[[8.03, -4.93, -12.11, 4.77, 2.68], [-11.78, 4.18, 12.86, -13.17, -9.13], [-2.08, 11.82, -11.84, -0.49, -1.84]] => -12.11
[109.6, -64.0, -106.2, -74.9, 117.2] => -74.9
[[-44.8, -128.0, -37.7, -97.4, -155.7, -106.6], [-32.8, -139.5, 78.0, 3.1, -47.2, -88.3], [-47.7, -162.6, 126.3, -0.9, -113.0, -132.5]] => -155.7
[-0.07, -0.13, 0.10, -0.12] => -0.12
[182.62, 32.20, 89.85, -13.43, 83.77, -200.94, 97.46] => -13.43
[-0.127, -0.004, 0.074, -0.085, 0.099, 0.060] => -0.085
[6.12, 13.75, 5.74, 16.78, -12.43, 14.18] => 5.74
[[112.40, 97.52, 96.90, 122.81], [-188.36, -189.38, 152.42, -28.95]] => -188.36
---
[-33  -7 -79  54 -13  -8   0] >> -33, 0

[ 30  28 -72  38 -59  63] >> 30, 63

[[  4  38 -29 -53 -38]
 [ -6  31 -11 -36 -62]
 [ 17  -2 -22 -20  40]] >> 4, 40

[ -2  10  19  60 -12] >> -2, -12

[ 36  79  34 -53  29 -43] >> 36, -43

[ 42 -11  16 -31 -12  25 -67] >> 42, -67

[  5 -56 -39 -73] >> 5, -73
---
706  531  628  203  843  342 | 531

8877  7768  3487  7475  2506
8599  7415  2451  7215  1069
| 7415

63  24  51   9  77  49  94 | 24

8  1  3  3  4  3  4
3  3  2  2  1  3  4
| 3

 -66  -524   -41    98  -161   545 | -524

 835  -342  -408  -840  -734   765
-333   452   587   223   534   236
| 452

 31    7   -1  -10  -32   29
-37  -15   27   28    8   16
| -15
---
[[ -7  10  63 -33  12  -3  20]
 [ -7 -39  41 -58  14 -21  14]
 [ -6  12  64 -32  12  -2  20]] ⇒ 10

[[ 62  -9 -64 -37  26  41  20]
 [ 73  -6 -34 -42  33  37  23]
 [ -5  14  -1  25 -15   0   5]] ⇒ -9

[[ 71 -14   0  55  57  -9  39]
 [ 61 -18 -39  14  49  54  36]
 [ 44 -28  -5  52 -28 -81  19]] ⇒ -14

[[ 40 -31  37  27  -5  54   4]
 [ 56   3   7  16 -33  34 -13]
 [ 27  17 -35  77 -69   3 -75]] ⇒ -31

[[ -6   3   2   5  50   2]
 [ -5   4   4   2  29 -68]
 [  4  -2   1   0  -9  22]] ⇒ 3

[[-53 -18 -24 -45 -10 -29]
 [-70 -33 -58 -50 -30 -26]
 [-29   4  18 -38   8 -34]] ⇒ -18
---
((40, -7, -32, 3, 44, 1, 68), (41, 6, -37, -31, -31, -75, -3), (-71, -14, -16, 22, -7, -7, 28))	-75
((-43, 29, 21, 65, -25, 11), (-28, 20, 50, 81, -25, 52), (-35, 52, 21, 65, -22, 11))	-25
((45, -14, 26, 36, -17), (11, 19, 60, 27, 17), (-9, -14, 6, 19, 33))	27
((7, 14, 70, -38, -33, -15), (10, -21, 29, 38, -7, 60), (-1, -7, 4, 1, 0, 3))	-7
((-41, 7, -11, -54, -14, -2), (8, -28, 67, -22, 40, 80), (5, -22, -36, 28, 33, -36))	40
((68, -21, -6, 82, 0, 65), (-3, 11, 66, 4, -81, -3), (1, 0, 1, 1, 0, 1))	-81
---
[[17.51, 17.47, -18.24, 17.14], [-16.00, 0.33, -20.38, 10.91], [-16.77, -20.85, -21.99, 20.50]] ==> 10.91
[[4.97, 4.80, 18.50, -7.50, -2.42, 3.92, -3.26], [-4.51, 8.57, -17.20, 13.32, 14.19, 5.27, 7.39], [8.62, 24.64, 20.57, -6.05, 6.43, 16.86, -9.97]] ==> 20.57
[0.78, -0.93, 0.25, -1.37, 1.24] ==> 0.78
[-2.07, 9.86, 16.07, -4.35, -9.85, 12.12, -18.00] ==> 16.07
[[0.010, 0.089, -0.174, 0.100, 0.052, -0.116, 0.132], [0.119, 0.028, 0.023, -0.031, 0.087, -0.064, -0.011]] ==> 0.023
[[5.45, -10.29, 13.49, 10.97], [5.54, -10.11, -4.18, -13.83], [-4.34, -14.37, 20.54, 18.67]] ==> -13.83
[0.159, 0.065, -0.116, -0.090, 0.045] ==> 0.159
---
-0.09,0.14,-0.22,0.03
0.02,0.03,-0.08,0.17
-0.02,0.13,-0.17,0.01
-> 0.17

1.45,1.62,0.84,-1.73,0.12 -> 1.62

4.189,-11.625,-2.098,-9.069,11.687,18.273 -> 18.273

-0.18,0.16,0.09,0.01,-0.12,-0.05,0.12 -> 0.16

-0.516,0.705,-0.096,-1.246
-0.159,1.120,-0.131,-1.551
-> 1.120

-0.189,0.148,0.001,-0.054,-0.088 -> 0.148
---
13,0,40,18,-11,10
-29,-30,10,-27,15,21
Out: 13, 21

1136,8046,3553,6214,4867,1811,3878 Out: 1136, 3878

8066,1665,3838,7987
6480,2747,6483,6304
Out: 8066, 6304

-253,105,483,322,304,-703
918,164,-222,-40,-222,-21
173,-222,698,-144,-45,-542
Out: -253, -542

4,79,51,47,50,40 Out: 4, 40

8934,8453,1014,5220,9559,1129,6663 Out: 8934, 6663

165,34,119,126,129
83,17,187,100,87
81,224,137,196,126
Out: 165, 126
---
-43,-12,5,31,-22,11
73,24,66,14,33,29
-45,-13,3,31,-23,11
| 3

65,27,-60,14,-42,-50
23,-10,-16,25,-16,62
1,-41,67,-5,-40,-29
| 67

-8,-21,-36,-45,64,-54
62,-48,-42,-37,-64,37
-61,48,39,32,70,-45
| 39

-4,-15,6,61,-24,-4
-4,35,-4,-8,1,-22
38,-37,69,-36,-82,-43
| 69

-57,-3,69,7,37,39
48,19,51,29,-51,8
66,23,-7,1,58,-60
| -7

-32,-4,-66,-1,-43,12
35,-1,4,-1,-13,-18
44,2,11,-18,-37,-13
| 11

33,-20,42,20,30,18
-21,31,-10,0,-18,-8
75,-34,-34,-44,-58,-49
| -34
---
[[227, 429, 137, 596, 449, 633, 179],
 [216, 565, 167, 500, 281, 771, 256],
 [246, 587, 226, 327, 327, 752, 284]] | 226

[[45, 37, 65, 34, 36, 48],
 [30, 76, 58, 51, 47, 27],
 [36, 44, 41, 68, 33, 23]] | 41

[[6, 5, 4, 3, 1],
 [4, 0, 4, 1, 3],
 [4, 9, 5, 5, 3]] | 5

[[-16, -31, 7, -27, 36],
 [20, 48, -16, 38, -6],
 [-38, -40, -17, -50, -2]] | -17

[[713, 579, 491, 490],
 [757, 377, 838, 689],
 [407, 387, 213, 637]] | 213

[[-6, 18, 10, 41, 30],
 [-29, 6, 5, 14, 35],
 [4, 7, 4, 26, -19]] | 4

[[18, 33, 95, 29],
 [71, 65, 21, 32],
 [26, 62, 54, 56]] | 54

[[36, 10, 27, 24],
 [44, 39, 84, 46],
 [52, 18, 31, 4]] | 31
---
((26, -24, 60, -5), (30, -23, 60, 8)) => -5
((21, -7, -33, -2, -31, 35, 25), (61, 37, -16, -27, -43, -43, 29)) => 25
((-9, -25, -46, 3, -24), (-2, 33, 44, 56, -74)) => -24
((73, -58, 40, 17, -10), (-1, 29, -73, -18, -21)) => -10
((1, -23, -6, 11, 0, -63), (2, -5, -17, 27, 11, -10)) => -63
((-29, -24, 60, -55), (-59, -3, -69, -52)) => -55
